Here is a tiny trained network, its code and every weight. The questions are about switching its units off for an input and a target symbol, where a switched-off unit gives its printed mean instead of its output.

import numpy as np


def w(rows, s, z=0):
    codes = np.array(rows[::2]) - 128.0
    scale = np.full(codes.shape[1], s)
    scale[-1] = z or s
    return codes * scale


def norm(h):
    return h / np.sqrt((h * h).mean(-1, keepdims=True) + 1e-5)


def f(y):
    return y / 2 * (1 + np.tanh(0.7978845608 * (y + 0.044715 * y**3)))


def softmax(a):
    e = np.exp(a - a.max(-1, keepdims=True))
    return e / e.sum(-1, keepdims=True)


def log_softmax(a):
    a = a - a.max(-1, keepdims=True)
    return a - np.log(np.exp(a).sum(-1, keepdims=True))


def net(x, mask):
    ids = ['αδεζηλμξτψω'.index(c) for c in x.split()]
    T = len(ids)
    res = E[ids] + P[:T]
    u = 0
    for l in range(2):
        r = norm(res)
        for j in range(3):
            rows = slice(2 * j, 2 * j + 2)
            q, k, v = (r @ M[l][rows].T for M in (Q, K, V))
            z = softmax(np.where(np.tri(T) > 0, q @ k.T / 2**0.5, -1e9)) @ v
            o = O[l][rows]
            res = res + np.where(mask[u + j], z, o[:, -1]) @ o[:, :-1]
        u += 3
        y = f(norm(res) @ A[l][:, :-1].T + A[l][:, -1])
        res = res + np.where(mask[u : u + 16], y, B[l][:, -1]) @ B[l][:, :-1]
        u += 16
    return log_softmax(norm(res)[-1] @ U[:, :-1].T + U[:, -1])


Q, K, V, O, A, B = {}, {}, {}, {}, {}, {}
E = w([
[161,166,189,116,194],'α',
[100,51,121,160,146],'δ',
[103,95,155,61,99],'ε',
[154,68,148,235,166],'ζ',
[109,97,111,196,182],'η',
[3,81,155,73,137],'λ',
[74,82,115,151,97],'μ',
[145,22,160,156,141],'ξ',
[165,133,160,32,78],'τ',
[5,115,114,88,178],'ψ',
[85,165,53,150,124],'ω',
],0.022)
P = w([
[172,43,3,239,44],'0',
[91,143,104,236,4],'1',
[95,158,117,221,35],'2',
[101,162,124,210,60],'3',
[99,166,132,195,81],'4',
[102,172,138,183,98],'5',
[102,176,142,173,111],'6',
[104,182,146,162,125],'7',
[106,185,152,149,136],'8',
[108,190,153,140,145],'9',
[108,194,161,140,155],'10',
[112,196,159,130,165],'11',
[115,203,165,117,169],'12',
],0.0074)
Q[0] = w([
[41,50,55,150,116],'0.h1',
[174,228,192,206,142],'0.h1',
[130,111,45,43,2],'0.h2',
[132,16,68,231,84],'0.h2',
[73,48,219,62,211],'0.h3',
[79,147,116,41,165],'0.h3',
],0.0081)
K[0] = w([
[86,121,93,156,159],'0.h1',
[225,236,140,162,230],'0.h1',
[99,112,52,61,2],'0.h2',
[136,84,136,229,70],'0.h2',
[170,127,199,137,167],'0.h3',
[104,161,125,82,148],'0.h3',
],0.011)
V[0] = w([
[138,85,100,166,142],'0.h1',
[75,154,123,141,177],'0.h1',
[151,192,108,121,149],'0.h2',
[189,116,172,162,158],'0.h2',
[122,163,247,158,129],'0.h3',
[78,60,159,57,120],'0.h3',
],0.011)
O[0] = w([
[51,92,218,142,123,153],'0.h1',
[210,80,162,184,93,157],'0.h1',
[125,152,129,139,40,1],'0.h2',
[139,150,1,96,99,89],'0.h2',
[26,123,191,63,146,153],'0.h3',
[112,79,67,130,152,191],'0.h3',
],0.0078,0.0028)
A[0] = w([
[205,127,217,115,130,135],'0.n1',
[152,110,193,76,66,159],'0.n2',
[148,101,144,172,182,236],'0.n3',
[149,123,63,168,87,73],'0.n4',
[128,209,149,186,139,172],'0.n5',
[132,43,122,120,219,29],'0.n6',
[197,53,179,107,49,103],'0.n7',
[208,73,86,134,189,227],'0.n8',
[85,97,91,113,96,208],'0.n9',
[126,39,87,145,60,13],'0.n10',
[190,62,81,123,83,188],'0.n11',
[109,99,136,165,55,247],'0.n12',
[175,179,55,123,125,69],'0.n13',
[66,147,15,152,131,136],'0.n14',
[246,130,169,137,135,5],'0.n15',
[199,162,86,135,151,29],'0.n16',
],0.014,0.0028)
B[0] = w([
[89,93,130,168,160,172],'0.n1',
[66,64,170,135,131,249],'0.n2',
[127,157,167,84,73,249],'0.n3',
[63,92,135,91,212,180],'0.n4',
[192,59,148,52,158,219],'0.n5',
[195,166,171,124,98,253],'0.n6',
[52,70,128,203,191,187],'0.n7',
[2,98,134,123,162,192],'0.n8',
[88,153,161,192,115,218],'0.n9',
[134,173,124,168,168,193],'0.n10',
[75,171,145,162,222,169],'0.n11',
[31,146,141,115,117,236],'0.n12',
[225,160,161,178,52,169],'0.n13',
[38,67,171,155,134,237],'0.n14',
[97,105,68,164,108,135],'0.n15',
[116,201,140,114,37,140],'0.n16',
],0.0094,0.0052)
Q[1] = w([
[123,116,188,87,151],'1.h1',
[70,100,166,104,96],'1.h1',
[170,144,114,105,190],'1.h2',
[89,133,186,90,108],'1.h2',
[87,139,250,69,151],'1.h3',
[118,176,217,120,102],'1.h3',
],0.017)
K[1] = w([
[254,115,55,84,150],'1.h1',
[163,128,165,88,215],'1.h1',
[137,198,55,135,128],'1.h2',
[148,207,160,30,133],'1.h2',
[219,183,184,58,195],'1.h3',
[222,185,140,45,171],'1.h3',
],0.011)
V[1] = w([
[69,92,109,94,254],'1.h1',
[141,165,105,115,181],'1.h1',
[146,29,102,150,38],'1.h2',
[149,178,139,43,156],'1.h2',
[109,94,195,91,155],'1.h3',
[81,126,91,110,104],'1.h3',
],0.011)
O[1] = w([
[152,120,80,151,87,193],'1.h1',
[104,111,179,114,135,78],'1.h1',
[119,88,72,92,164,120],'1.h2',
[129,155,155,180,192,80],'1.h2',
[181,214,128,254,90,254],'1.h3',
[144,116,124,163,114,106],'1.h3',
],0.0091,0.0068)
A[1] = w([
[89,157,159,99,118,164],'1.n1',
[160,50,133,173,140,9],'1.n2',
[248,170,145,133,73,64],'1.n3',
[54,104,123,71,210,35],'1.n4',
[63,161,148,89,178,210],'1.n5',
[77,96,48,121,172,76],'1.n6',
[231,234,176,79,130,161],'1.n7',
[126,189,67,163,172,254],'1.n8',
[175,79,166,94,231,66],'1.n9',
[161,132,147,135,32,158],'1.n10',
[164,73,112,147,83,96],'1.n11',
[110,102,153,167,171,69],'1.n12',
[171,155,187,151,142,147],'1.n13',
[220,171,105,70,176,148],'1.n14',
[252,161,115,24,139,70],'1.n15',
[120,130,139,78,137,40],'1.n16',
],0.015,0.0037)
B[1] = w([
[148,133,106,154,175,214],'1.n1',
[127,176,131,104,137,144],'1.n2',
[81,92,1,113,155,182],'1.n3',
[204,153,92,62,109,210],'1.n4',
[160,126,147,173,122,254],'1.n5',
[144,185,73,198,177,136],'1.n6',
[50,160,127,119,101,179],'1.n7',
[106,82,225,144,76,164],'1.n8',
[171,85,142,127,221,168],'1.n9',
[176,155,145,119,183,239],'1.n10',
[139,156,207,112,138,163],'1.n11',
[140,131,85,122,68,219],'1.n12',
[133,192,147,113,163,185],'1.n13',
[185,79,174,135,70,150],'1.n14',
[187,102,96,145,42,161],'1.n15',
[122,127,143,115,139,129],'1.n16',
],0.013,0.0062)
U = w([
[40,95,157,223,114,188],'α',
[200,225,234,172,65,74],'δ',
[174,236,84,212,199,87],'ε',
[30,254,93,85,155,156],'ζ',
[124,115,141,123,151,140],'η',
[152,106,114,161,158,115],'λ',
[140,168,100,78,55,254],'μ',
[82,129,161,101,137,98],'ξ',
[107,128,125,156,180,67],'τ',
[117,138,143,158,161,42],'ψ',
[59,172,158,75,114,110],'ω',
],0.0092,0.0049)

Each question gives the input, a string of symbols that net reads in full, and the target symbol t.
The units are the heads (2 rows each of Q, K, V and O) and the neurons (one row each of A and B). Each row of codes is followed by its name. A weight is (code - 128) times the scale printed after its matrix; where a second scale follows, it is the last column's (O, A, B and U).
mask holds one flag per unit, layer by layer, with each layer's heads first. A switched-off unit (its flag False) gives its mean, the last column of its rows in O or B, instead of its output. The means were averaged over made-up inputs and are rounded, as every weight is.
A unit's drop is (log p(t) with every unit on - log p(t) with that unit switched off) / (log p(t) with every unit on - log p(t) with every unit switched off).
The circuit of an input: a set's keep is (log p(t) with only the set's units on - log p(t) with every unit switched off) / (log p(t) with every unit on - log p(t) with every unit switched off). Starting from the 12 units with the biggest drops (on a tie, the unit counted first), units are removed one at a time, each time the one whose removal leaves the highest keep (on an exact tie, the one counted first), for as long as the keep stays at least 0.8.
units of the circuit, in order: the units of the circuit, biggest drop first
top k neurons: the k neurons with the biggest drops, biggest first
top k neurons in layer l: the k neurons of layer l with the biggest drops, biggest first
which heads matter: for each layer, one digit per head in row order, 1 if its drop is at least 0.15 and else 0, layers parted by /
input ω ξ ε α ζ, target ε: top 4 neurons => [1.n6, 1.n4, 1.n5, 0.n3]
input η ζ ζ τ ω, target α: units of the circuit, in order => [0.n14]
input η μ ε ε ξ ξ, target δ: top 4 neurons => [0.n6, 0.n8, 0.n3, 0.n14]
input ω ζ η ε ψ ε ξ ω η, target δ: which heads matter => 110 / 000
input τ α ε ξ ω λ δ, target δ: top 2 neurons in layer 1 => [1.n5, 1.n4]
input ζ τ δ ζ μ ζ ζ τ μ ξ τ τ ζ, target ζ: top 2 neurons in layer 0 => [0.n3, 0.n6]
input ε ω λ ψ ε τ δ ε, target ε: which heads matter => 111 / 001
input δ ω τ η δ, target δ: which heads matter => 100 / 000
input ξ τ ζ ω μ τ η τ λ δ ε ξ, target δ: which heads matter => 011 / 001
input ω η ζ τ τ τ η ω, target δ: top 2 neurons in layer 1 => [1.n11, 1.n1]
input ζ ψ ω τ δ τ ξ τ ψ ω δ ε τ, target ζ: top 4 neurons => [0.n14, 0.n8, 1.n3, 0.n12]
input ε τ δ ω ω, target δ: which heads matter => 011 / 100
input ε ψ ζ τ δ ε ε ψ ω ξ τ ζ, target δ: top 4 neurons in layer 0 => [0.n8, 0.n6, 0.n3, 0.n7]
input ω ω τ ζ ζ τ τ ζ τ ω ε ζ, target ζ: which heads matter => 111 / 000
input η ψ η ζ ζ ζ ε, target α: units of the circuit, in order => [0.n7]
input λ ω ω δ ω ω ω ω ω η ω ψ ω, target μ: which heads matter => 111 / 000
input ζ τ τ λ τ δ τ ψ τ τ τ ω, target α: which heads matter => 000 / 000
input ω ω δ α ζ, target ε: top 2 neurons => [0.n8, 1.n6]
input λ ω ψ λ ω ζ δ ω λ ε λ ψ, target δ: which heads matter => 011 / 000
input δ ε λ μ τ τ μ ζ μ τ, target ε: which heads matter => 110 / 001
input τ μ ξ ξ τ ε ζ ξ ω τ ψ λ ζ, target δ: which heads matter => 111 / 001
input ψ δ η μ τ ζ ζ ζ μ η, target δ: which heads matter => 111 / 000
input ε ψ μ τ η λ ω τ ζ τ, target ε: top neuron => [0.n2]
input ζ μ α, target μ: which heads matter => 010 / 000
input λ η δ η η ε η τ ω ζ ω δ, target ε: top 2 neurons => [0.n6, 1.n10]
input μ ψ ψ ω ε τ τ μ, target δ: which heads matter => 010 / 000
input μ ε μ λ ζ τ, target α: top 3 neurons => [0.n7, 0.n2, 0.n6]
input ε ξ ψ μ τ λ ω ε μ ω τ ε, target ε: top 3 neurons => [0.n8, 0.n14, 0.n12]
